Each row was made from one small tree. Brackets hold a mark, then the marks that hang from it, in alphabetical order. Every link used is in the known rows. Write each row's tree.
Each row is shifted at random along 4 fixed directions that mean nothing.
Known rows
{rebuf dofonep {kadal dida} {lomal {kebik {saso gavip}}}}: 53; -77; 78; 75; -309; -368; 192; -17; -187; 32; 267; 60; -133; -79; -275; 22; -120; 2; -129; -188; -356; -373; -35; -276; 60; -34; 27; 66; -181; 170; 233; -83; 74; -191; -159; -194; -135; -187; -122; 77; -173; -207; -42; -331; 113; 408; 216; -10; 180; 25; -103
{zipe {saso {rebuf lomal}}}: -47; -62; -121; 68; 166; 241; -82; 48; -306; 256; -133; 6; -51; 123; 49; -27; -337; -56; 137; -88; -134; 254; 159; 46; 1; 95; 87; -108; 288; 18; -52; 215; 344; -365; 135; 54; -9; 21; 74; 41; 171; -109; 102; -28; -71; -99; 37; -200; -23; -38; 76
{tafa {saso bizir {gavip dida} lomal {rebuf dofonep}}}: -270; 121; -63; -244; 152; 116; -256; -77; 142; 114; -142; 75; 9; 303; 48; -260; 56; -121; -129; 326; 60; 533; 121; -165; -120; 25; 41; 35; -150; -46; -315; 156; 75; -26; -72; 260; 119; 169; 154; 23; 315; 76; 35; 119; -95; 71; 76; -41; -66; -129; -213
{bizir {kadal dida} kebik lomal}: 95; 123; 320; 183; -41; -292; 488; -13; 165; -331; 248; 304; 236; -56; 252; -573; -39; -277; 244; 644; -264; 204; -144; 184; 253; -370; 59; -102; -496; 178; 262; 127; 124; 252; -512; -30; 132; -413; 234; -20; 66; -63; -365; -18; 175; -15; 43; 496; 246; 290; -1
{saso bizir {rebuf dofonep}}: -51; -125; 57; 132; -19; 15; 88; 112; -162; 46; 151; 217; -65; 261; -33; -180; 12; -69; 19; 98; -115; 15; -15; -155; 185; -79; -101; 166; -100; 181; -17; 26; 219; -286; -106; -68; 47; -24; -21; 76; 116; -127; -31; -1; 23; 123; 42; -175; 4; 129; -57
{kadal {dida {rebuf dofonep {lomal kebik}}}}: -16; 92; 24; -73; -28; -72; -123; -44; -22; 1; -93; 50; -11; 263; -27; -143; -167; -244; 51; 143; -99; 276; 43; -148; -109; 0; -109; -24; -270; 39; -19; 47; 137; -131; -145; 70; 110; -126; 118; 51; 60; -77; 96; 2; -111; 24; 107; -42; -66; 1; -101
{dida {rebuf dofonep kadal {lomal {kebik {saso bizir gavip}}}}}: 159; 41; -95; 122; -362; -348; 261; 21; -94; 154; 312; 86; -304; -107; -468; 46; -94; 85; -286; -310; -280; -370; 95; -279; 6; -24; 115; 60; 69; 73; 151; -117; -71; -186; 61; 9; -177; 14; -272; 86; -114; -120; -122; -421; 248; 275; 143; -88; 340; -90; -85
{senus dida {zipe rebuf}}: 169; -57; -96; 112; 5; 147; 52; 18; -19; 142; -152; -2; 17; 90; 60; -125; -321; -202; 88; -14; -110; 284; 107; -48; 14; 81; 223; -166; 137; 6; -69; 27; 49; -84; 19; 63; 60; -46; 142; 121; 195; 11; -73; -147; -43; -182; 71; -15; 46; -20; 134
{rebuf {dofonep {kadal dida} senus} {lomal kebik}}: -4; 15; -85; 36; -139; -114; 51; -28; -222; 71; 138; -41; -102; 82; -193; 81; -256; -110; -56; -213; -308; -71; 88; -145; -55; 168; 52; -58; -19; 64; 87; 39; 85; -353; 13; -128; -115; -99; -106; 90; -39; -197; 44; -237; 96; 330; 138; -33; 117; -35; -60
{dida {rebuf {dofonep lomal {senus zipe}} kadal}}: -51; 373; -227; -269; 51; 35; -137; -121; 229; 66; -304; -169; -67; 182; -129; -171; -331; -271; -71; 76; -17; 578; 336; -56; -372; 175; 166; -204; -51; -192; -154; 135; -141; 58; 42; 440; 93; -17; 69; -33; 116; 35; -17; -121; -101; -76; 64; 25; 81; -224; -54
{lomal {kebik {saso gavip rebuf}}}: 113; 439; -470; -202; 18; 56; 23; -107; 276; 305; -251; -179; -360; -69; -152; -52; -496; -28; -181; -13; 89; 549; 449; -85; -385; 107; 431; -320; 413; -340; -134; 55; -194; 171; 370; 507; -94; 267; 134; -73; 96; 356; -167; -255; 21; -181; 10; -72; 321; -456; -51
{gavip {rebuf {dofonep senus} {kadal dida} {lomal kebik}} saso}: 185; 295; -83; 53; -293; -461; 381; 35; 61; 183; 368; 44; -316; -33; -392; -49; -249; -30; -232; -180; -233; -282; 103; -250; -104; -151; 229; -59; 6; 42; 198; -121; -80; 7; 68; 41; -285; 14; -80; 16; -154; -71; -240; -407; 228; 212; 36; 51; 364; -71; -36
{dofonep dida gavip lomal}: 43; 262; -64; 0; 19; 88; 59; 43; -32; 124; 69; -78; -50; -65; -244; -20; -177; -81; -234; -66; -120; 232; 182; -32; -146; 91; 281; -177; -96; 53; -15; 2; -243; 102; -45; 102; -113; 112; 8; 44; 130; -78; -281; -155; 259; 169; 32; 217; 388; -31; 52
{saso bizir gavip {rebuf dofonep {kadal dida} lomal}}: -73; 186; -151; -103; -26; 13; -63; 33; 111; 199; -186; 49; -124; 232; -108; -104; -181; -100; -214; 73; 23; 302; 216; -298; -137; 82; 102; -72; -56; -26; -184; 68; -76; 100; -27; 369; 22; 101; 83; -27; 142; 90; -49; -45; -72; 90; 33; -283; 126; -196; -192
{saso bizir {dofonep kadal {senus dida}} {lomal {kebik rebuf}}}: -392; 148; 81; -113; 170; 97; -148; -89; 105; -154; 23; 102; 156; 500; -4; -315; 121; -342; -58; 445; -73; 443; 108; -102; -78; 176; -202; 64; -450; 12; -206; 150; -35; -169; -142; 13; 204; 12; 76; 58; 285; -96; -119; 129; 49; 250; -4; 6; -205; 97; -240
{rebuf {dofonep lomal {senus zipe}} {kadal dida}}: 23; 158; -345; -186; -28; 135; -142; -33; -140; 309; -306; -338; -168; 116; -63; 212; -531; -216; -63; -384; -131; 264; 288; -123; -355; 356; 252; -317; 296; -180; -54; 177; 10; -215; 202; 190; -90; 11; 54; 1; -4; -16; 193; -218; -174; 77; 147; -230; 92; -308; 22
{gavip dida {rebuf kadal {lomal kebik}} {saso dofonep}}: -78; 5; 253; 23; -26; -318; 292; 25; -82; -133; 183; 157; 89; 253; 121; -447; -171; -230; 314; 362; -294; 113; -113; 117; 121; -300; -78; 12; -314; 166; 274; 201; 373; -225; -275; -173; 26; -303; 217; -13; -55; -133; -6; -15; -41; 167; 27; 114; -147; 285; -42
{senus dida {zipe {tafa {saso {bizir kadal lomal}}}}}: -146; 19; 159; -50; 18; -84; -77; -124; 268; -25; 205; 219; 104; 202; -249; -226; 360; -245; -318; 224; -11; 69; -16; -421; -50; 31; -4; 182; -423; 99; -289; -309; -324; 68; -221; 24; 160; 35; -94; 268; 288; -149; -284; -79; 147; 112; 172; 211; 111; -1; -122
{dofonep kadal {lomal kebik} {senus {zipe rebuf saso tafa}}}: -12; -8; 14; 292; 164; 122; 183; 52; -204; 90; 228; 61; 87; 70; -122; -96; -328; -89; 140; -52; -317; 76; 106; -8; 10; 152; 140; -111; 33; 172; 67; 24; 81; -285; 44; -229; -144; -121; -25; 197; 192; -286; -290; -147; 282; 206; -7; 136; 193; 107; 152
{bizir {gavip saso} kadal kebik}: -85; -281; 137; 55; 34; -84; 74; -92; -296; -123; 223; 125; -5; 60; 200; -238; -19; -121; 338; 173; -334; 152; -91; 147; 191; -105; -69; -150; -58; 71; 194; 198; 438; -533; -205; -197; 92; -266; -34; 184; -24; -133; 238; 96; -23; 211; 249; 178; 54; -14; -108
{senus {dofonep {dida rebuf} {gavip saso} lomal} zipe}: 97; 33; 281; 105; -65; -83; 253; 1; 97; -153; 179; 103; 198; 85; -25; -390; -41; -253; 88; 255; -244; 80; -94; 9; 126; -204; 45; 64; -516; 259; 130; -45; -26; 112; -350; -144; 128; -202; 133; 107; 99; -177; -283; -101; 164; 74; 61; 426; 95; 340; 103
{kadal {dida {rebuf {dofonep {gavip saso} senus} {lomal kebik}}}}: 97; -72; -147; -5; 72; 188; -25; 26; -285; 140; -355; -182; -18; 181; 350; -150; -677; -177; 508; -19; -188; 512; 73; 217; -58; 50; 76; -343; 179; -3; 172; 358; 500; -370; 11; -13; 52; -250; 335; -44; 23; 71; 328; 34; -330; -91; 96; -132; -98; 3; 123
{kebik {saso {bizir kadal lomal} dofonep rebuf}}: 96; -151; -18; 210; -82; 10; 306; 155; -366; 218; 204; 49; -178; -4; 10; -63; -155; 19; 68; -178; -271; -223; 18; 39; 195; -44; 81; -44; 279; 122; 237; 207; 312; -358; 58; -170; -68; 10; -51; 1; 12; -67; 0; -182; 72; 77; 68; -191; 121; 66; 102
{gavip {rebuf kadal} {saso {dofonep lomal {senus dida}}}}: -301; -17; 467; 4; 66; -252; 9; -42; -31; -320; 377; 260; 200; 434; 13; -496; 244; -322; 174; 525; -247; 107; -180; -56; 134; -259; -342; 216; -813; 295; 134; 31; 264; -256; -493; -292; 134; -289; 93; 143; 59; -349; -84; 177; 57; 366; 85; 331; -234; 379; -148
{kadal {dida {rebuf {dofonep {senus zipe}} {lomal {kebik saso}}}}}: 0; -20; 83; 39; -285; -338; -169; -21; -162; 106; 441; 173; -227; 239; -570; 204; 276; -154; -428; -295; -230; -472; -48; -562; -104; 119; -255; 199; -310; 139; -24; -285; -78; -384; -36; -196; -90; 96; -339; 297; -33; -335; 74; -194; 205; 388; 212; -116; 49; -66; -249
{kebik {saso bizir dofonep lomal}}: -256; -145; 135; -81; 44; 31; -179; -16; -223; 52; 166; 88; -50; 276; -154; -64; 311; -112; -153; -2; -113; -104; -31; -207; 23; 43; -222; 257; -226; 140; -86; 15; 168; -392; -87; -176; 98; 81; -121; 110; 122; -221; 85; 24; 20; 263; 134; -120; -169; 81; -165
{dofonep dida gavip {lomal {kebik rebuf}} {senus zipe}}: -67; 124; 67; 74; -59; -95; -42; -34; -44; -36; 428; 60; -32; 95; -486; -14; 92; -149; -279; -80; -289; -23; 85; -210; -131; 249; 19; -90; -334; 141; -13; -167; -299; -218; -47; -212; -151; 75; -229; 282; 147; -276; -242; -143; 420; 483; 119; 302; 252; 47; -96
{bizir {kadal dida} {kebik {saso gavip rebuf}} lomal}: 55; 51; -28; 28; 26; -71; 165; -50; -108; 39; -26; 21; -36; 6; 186; -226; -270; -203; 201; 180; -253; 297; 96; 181; 3; 22; 101; -378; 99; -58; 160; 335; 230; -141; -68; 90; 67; -146; 125; -23; 53; 70; 72; -29; -46; -50; 128; 51; 131; -103; -38
{kadal {dida {rebuf {dofonep gavip} lomal}}}: 298; 135; -20; 180; -271; -236; 254; 128; -58; 166; 225; 105; -186; -37; -260; 9; -187; -37; -194; -178; -181; -233; -7; -279; 24; -132; 138; -5; -101; 146; 153; -114; -21; 67; -90; 8; -151; -4; -12; 68; -56; -92; -184; -291; 176; 85; 44; -18; 342; 8; 17
{kadal {dida {rebuf {dofonep {gavip saso} lomal senus}}}}: 43; 254; -131; -134; 53; 58; -109; -5; 37; 147; -188; -110; -85; 223; -8; -108; -347; -235; 25; 35; -30; 421; 155; -89; -249; 53; 92; -206; -94; -59; -38; 114; 60; -1; -19; 211; 32; -8; 187; 4; 81; 29; 44; -27; -122; -60; 44; -28; 74; -128; -19
{tafa {saso bizir gavip {lomal kebik} {rebuf {dofonep kadal}}}}: -7; 76; -243; -1; -12; 112; 61; 5; -29; 278; -40; -11; -185; 9; 44; -86; -286; 85; -66; 14; -69; 306; 180; -72; -22; 5; 276; -104; 289; -48; -84; 163; 137; -109; 156; 155; -99; 185; 119; -14; 181; 171; -49; -109; 42; 91; 59; -87; 209; -180; -39
{kadal {dida {rebuf {dofonep senus} lomal}}}: 215; 233; -1; 70; -89; -115; 233; 76; 137; 16; -35; 64; -2; 63; 39; -286; -335; -190; 73; 180; -99; 222; 24; -70; -16; -173; 157; -113; -231; 86; 124; 52; 57; 225; -208; 145; 8; -166; 248; -41; 49; 20; -212; -157; 1; -101; -22; 110; 198; 89; 64
{gavip dida {rebuf {dofonep senus} kadal {lomal {kebik saso}}}}: -177; 239; -23; -257; 18; -253; -48; -129; 147; -65; -29; 0; -23; 308; -160; -280; -138; -292; -16; 227; -147; 369; 154; -88; -234; 81; 13; -108; -251; -93; -54; 123; -29; -108; -96; 176; 48; -110; 38; 17; 38; -74; 26; -104; -79; 142; 94; 27; -84; -89; -185
{dofonep {kadal dida} {lomal {kebik rebuf {saso bizir}}} senus}: -121; 111; -188; -56; 133; 184; -143; -80; -195; 110; -49; -266; -145; 227; 21; 3; -411; -224; 133; -96; -174; 439; 244; 100; -267; 343; 95; -395; 90; -89; 87; 215; 89; -415; 141; -90; -75; -40; 78; 51; 90; 4; 81; -27; -40; 226; 141; -8; 44; -150; 37
{bizir {gavip saso} kebik lomal}: 163; 107; -24; 27; -117; -224; 327; -56; 14; 86; 223; 115; -133; -191; -109; -185; -67; 3; -44; 50; -213; -9; 48; 56; 22; -171; 227; -152; 102; 25; 60; 54; 42; -9; -9; 104; -66; -27; -57; 28; 23; 1; -117; -172; 221; 0; 99; 231; 395; -57; -55
{kadal {dida {rebuf lomal}}}: 182; -267; 10; 237; -135; 37; 51; 120; -468; 149; 11; 18; -90; 123; 163; 26; -342; -104; 292; -186; -258; -12; -95; 15; 146; -44; -58; -110; 100; 168; 263; 156; 488; -509; -69; -254; -44; -202; 140; 92; -33; -113; 261; -34; -122; 67; 151; -186; -33; 119; 106
{zipe {dofonep senus} {tafa saso}}: -81; 113; -165; 33; 296; 161; 18; 38; 37; 246; 63; 135; -13; 174; -213; -115; -135; 44; -126; -23; -28; 200; 120; -361; -64; 82; 225; 109; 84; 33; -345; -48; -37; 10; 67; 137; -50; 132; -41; 195; 291; -193; -264; -205; 88; -59; -27; -59; 221; -178; 22
{gavip {rebuf {dofonep senus} kadal lomal}}: -55; 191; 45; -75; -48; -214; 72; -53; 99; -82; 64; 73; -14; 169; -137; -274; -117; -177; -18; 192; -150; 217; 102; -117; -61; -63; 50; 10; -315; 67; 6; 27; 4; -10; -197; 128; 5; -156; 24; 17; 32; -142; -116; -117; 21; 145; 69; 128; 66; 34; -79
{senus {zipe {saso lomal rebuf} tafa}}: -94; -260; 117; 123; 346; 345; -52; 47; -233; 88; -258; 105; 284; 239; 316; -312; -291; -170; 482; 225; -128; 408; -3; 86; 114; 6; -56; 6; 18; 190; -73; 199; 463; -314; -94; -94; 188; -220; 281; 98; 291; -169; 67; 168; -209; -174; 2; -99; -245; 225; 154
{gavip {dida {rebuf lomal}}}: 287; 179; -33; 151; -174; -196; 446; 121; 106; 60; 103; 111; -63; -78; -31; -285; -282; -105; 13; 109; -142; 77; 18; 33; 66; -250; 296; -98; -1; 55; 200; 62; 17; 174; -117; 130; -88; -99; 178; -39; 24; 50; -301; -286; 148; -107; -44; 109; 307; 109; 107
{lomal {kebik {rebuf {dofonep kadal}} saso}}: -56; 207; 67; -113; 76; -168; 131; -152; 257; -214; 65; 45; -32; 58; -44; -486; -156; -125; 136; 451; -111; 419; 130; 23; -53; -124; 81; -52; -355; 10; 88; 15; -5; 111; -188; 72; 114; -177; 124; -14; 51; 49; -267; -107; 14; 23; 79; 307; 83; 28; -36

Which tree is each row?
-50; 234; -57; -61; 104; 112; -35; 53; -107; 126; -31; -39; -15; 188; -155; -45; -179; -158; -127; -3; -131; 271; 173; -62; -133; 117; 84; -78; -89; 29; -100; 153; -29; -60; -9; 108; 5; 127; 23; 28; 132; -123; -64; -53; 95; 99; -24; -8; 94; -35; -32 -> {saso {dofonep dida {gavip rebuf} lomal}}
-157; 329; 35; -100; 5; -97; 14; -41; 269; 40; 133; 234; -53; 185; -223; -242; 248; -182; -368; 365; 48; 262; 195; -244; -119; -29; 25; 32; -268; -43; -232; -43; -291; 211; -116; 389; 97; 158; -86; 43; 254; -15; -277; 38; 218; 40; 41; 39; 241; -128; -227 -> {saso {bizir gavip kadal lomal} rebuf}
-164; -181; 118; -55; 2; 30; -202; -72; -272; -68; -161; -45; 82; 213; 202; -102; -185; -236; 239; 98; -177; 304; -18; -5; 1; 36; -111; -71; -257; 110; 106; 149; 331; -382; -278; -116; 95; -329; 177; 50; 14; -155; 252; 99; -245; 222; 252; -22; -173; 82; -43 -> {rebuf {kadal dida} lomal}
-139; 15; -116; -144; 138; 239; -293; -56; -229; 63; -290; -195; -2; 189; 44; -68; -361; -195; 164; -23; -152; 644; 209; 106; -178; 252; 66; -338; -11; -56; -11; 266; 122; -357; -53; 126; 90; -83; 93; 67; 116; -41; 245; 74; -184; 135; 173; -11; -10; -132; -10 -> {dofonep {dida {rebuf kadal lomal}} gavip}
-167; 121; 114; 62; 50; -15; 41; 21; -102; -99; 168; 109; 157; 265; -24; -204; -80; -226; 39; 267; -271; 218; 22; -36; 5; 41; -103; 13; -362; 104; 53; 196; 119; -196; -168; -120; 9; -45; 99; 98; 123; -201; -113; 34; 190; 348; -36; 112; -45; 150; -151 -> {saso {dofonep {gavip {dida rebuf}} kadal senus} {lomal kebik}}
-2; -182; -60; 185; 19; 26; 60; 64; -433; 150; 107; 18; -80; 91; -126; 15; -339; 21; 159; -230; -367; -33; 89; -43; 84; 158; 48; -65; 188; 113; 103; 168; 331; -507; 61; -190; -122; -135; -117; 132; 33; -298; 76; -199; 39; 183; 118; -160; 24; -12; 65 -> {zipe {rebuf {dofonep {lomal {kebik saso}} senus} kadal}}
199; 130; -17; 63; -121; -226; 318; 38; -7; 96; 226; 16; -236; -113; -287; -201; -109; 58; -130; -103; -203; -193; 103; -89; 42; -69; 206; -35; -2; 112; 174; 24; -3; 51; -17; -2; -91; 19; -90; -42; -25; -32; -241; -373; 117; -4; 47; 38; 246; 18; 89 -> {kebik {rebuf lomal} {saso dofonep}}
25; -193; -162; 80; 83; 176; -137; 51; -314; 368; 0; 40; -121; 189; -284; 266; -94; -28; -145; -446; -117; -150; 103; -400; -74; 234; 37; 143; 325; 52; -261; -119; 78; -436; 241; -50; -45; 153; -198; 279; 140; -270; 124; -174; 8; 14; 106; -372; 14; -178; 11 -> {senus {zipe dofonep tafa}}
334; -73; -281; 217; -367; -45; 277; 38; -222; 315; 91; -80; -284; -27; -176; 164; -351; -72; -159; -465; -255; -207; 104; -108; 67; 123; 259; -151; 407; -60; 110; 58; 1; -295; 221; -21; -103; 92; -87; 88; -39; 9; 12; -486; 101; -51; 149; -191; 249; -114; 118 -> {senus {dida {rebuf lomal}} dofonep}
-98; -369; -44; 306; 416; 417; 2; 207; -653; 444; -173; 129; 164; 254; 132; 30; -468; 102; 384; -212; -272; 66; 11; -94; 185; 146; -3; 25; 418; 196; -123; 334; 619; -509; 141; -169; -21; -47; 118; 171; 238; -360; 153; -3; -134; -99; -69; -546; -158; 34; 133 -> {zipe dofonep {saso {gavip {rebuf {kadal dida}}} lomal} tafa}
201; -168; 89; 372; -229; -169; 339; 112; -440; 84; 419; 83; -145; -124; -126; 33; -277; 112; 126; -203; -402; -260; -72; 11; 201; -131; 87; -46; 17; 282; 371; -29; 243; -387; -54; -425; -290; -147; -38; 140; -117; -197; -95; -169; 300; 413; 138; 114; 305; 177; 99 -> {dofonep {gavip {rebuf {kadal dida}}} {lomal kebik}}
-258; -66; 87; -81; 93; 46; -189; -43; -69; 3; 113; 174; -10; 318; -4; -219; 187; -83; -67; 222; -64; 221; -16; -179; 76; -40; -129; 202; -239; 134; -194; 58; 221; -299; -156; -48; 117; 48; -17; 102; 237; -114; 76; 103; -38; 189; 143; 10; -107; 41; -148 -> {tafa {saso bizir dofonep {rebuf lomal}}}
-60; -103; 214; 45; -18; -57; -56; -54; 12; -110; 111; 158; 174; 225; -121; -191; 107; -259; -60; 149; -185; 74; -57; -233; 81; 9; -52; 123; -442; 185; -113; -134; -55; -82; -289; -121; 136; -128; -8; 239; 153; -240; -101; -45; 66; 154; 149; 171; -59; 147; -63 -> {senus dida {zipe {dofonep {gavip {rebuf kadal lomal}}}}}
-10; 253; -194; -153; -209; -197; -78; -135; 127; 148; 70; -57; -240; 90; -457; 57; -66; -160; -431; -172; -101; 81; 245; -307; -270; 194; 137; -103; -40; -146; -131; -117; -330; -68; 100; 241; -36; 155; -187; 106; 23; -16; -74; -309; 123; 158; 171; -13; 238; -277; -172 -> {senus {dida {rebuf {dofonep {gavip saso}} kadal {lomal kebik}}}}
32; -89; 146; 177; -236; -280; 155; -22; -139; -119; 284; 190; -58; 33; -167; -177; -27; -70; 42; 77; -290; -83; -42; -89; 132; -146; -95; 96; -262; 179; 223; -51; 153; -308; -206; -155; -33; -238; -75; 124; -44; -202; -65; -141; 158; 276; 171; 123; 103; 160; -60 -> {dida {rebuf kadal {lomal kebik}}}
-82; -69; -183; -139; 136; 129; -143; -104; -214; 98; -164; -104; -130; 169; 66; -58; -206; -143; 140; -65; -146; 335; 147; 89; -95; 180; 11; -170; 238; -100; -81; 270; 305; -465; 141; 34; 93; 13; 17; 23; 70; 17; 286; -29; -183; -12; 130; -133; -100; -161; -86 -> {bizir {kebik {saso dofonep lomal}}}
111; -146; 42; 178; -178; -110; 240; 79; -177; 122; 239; 118; -52; -120; 70; -156; -121; 92; 39; 11; -263; -77; -115; -57; 221; -228; 200; 30; 10; 168; 196; 112; 296; -151; -157; -158; -143; -51; 122; 83; 46; -51; -79; -175; 131; 223; 121; 121; 208; 89; 27 -> {tafa {saso {gavip {dida {rebuf dofonep kadal}}} lomal}}
250; 70; -238; 76; -239; -276; 279; -6; -132; 215; 232; 35; -345; -150; -346; 89; -237; 68; -189; -343; -294; -162; 157; -150; -23; 71; 277; -236; 341; -45; 55; 28; -34; -210; 163; 120; -198; 73; -255; 99; -104; -28; 14; -373; 181; 133; 130; -74; 446; -282; -87 -> {bizir {gavip {rebuf {dofonep dida} kadal lomal}} kebik}
-205; -255; 160; 76; 122; 150; -75; -32; -448; -106; 8; -34; 133; 177; 187; -190; -226; -207; 402; 145; -351; 325; -6; 286; 91; 125; -159; -161; -125; 153; 226; 302; 411; -631; -155; -361; 90; -284; 123; 69; 86; -204; 187; 102; -60; 266; 185; 90; -200; 251; 63 -> {dofonep dida {lomal {kebik {saso {rebuf kadal}}}}}
10; 339; -139; -98; -233; -297; 109; -128; 234; 54; 128; 18; -221; -108; -407; -3; -83; -64; -423; -23; -66; 47; 242; -293; -222; 1; 251; -2; -97; -89; -47; -204; -354; 154; 14; 266; -144; 42; -105; 20; -15; -8; -312; -341; 240; 211; 134; 126; 379; -199; -147 -> {rebuf kadal {lomal kebik}}
-87; 97; -192; -121; -31; 74; -106; -55; 30; 257; 67; -14; -228; 42; -138; 24; 60; 24; -322; -82; 50; 161; 133; -221; -116; 11; 221; 66; 145; -58; -220; -55; -44; -112; 123; 138; -82; 258; -32; 60; 204; 57; -70; -124; 89; 108; 143; 0; 213; -198; -77 -> {tafa {saso bizir lomal}}
-11; -74; -92; 121; 15; 71; 141; 93; -260; 177; 63; 92; -117; 218; 40; -50; -160; -40; 41; -51; -203; 87; 66; -29; 107; 27; 27; -69; 189; 67; -28; 236; 249; -341; 66; -7; 1; 70; -21; 60; 93; -17; 99; -2; 53; 161; 14; -245; 79; -67; -116 -> {saso {bizir kebik lomal} {dofonep kadal} {gavip rebuf}}
-182; 267; 195; -57; 219; 0; 10; -43; 370; -261; 70; 259; 280; 306; -30; -509; 114; -307; -60; 613; -6; 456; 4; -185; 22; -147; 15; 177; -698; 100; -236; -53; -143; 354; -417; 164; 200; -122; 176; 118; 291; -188; -442; 4; 128; -28; -58; 363; 18; 164; -106 -> {zipe {dofonep {senus dida}}}
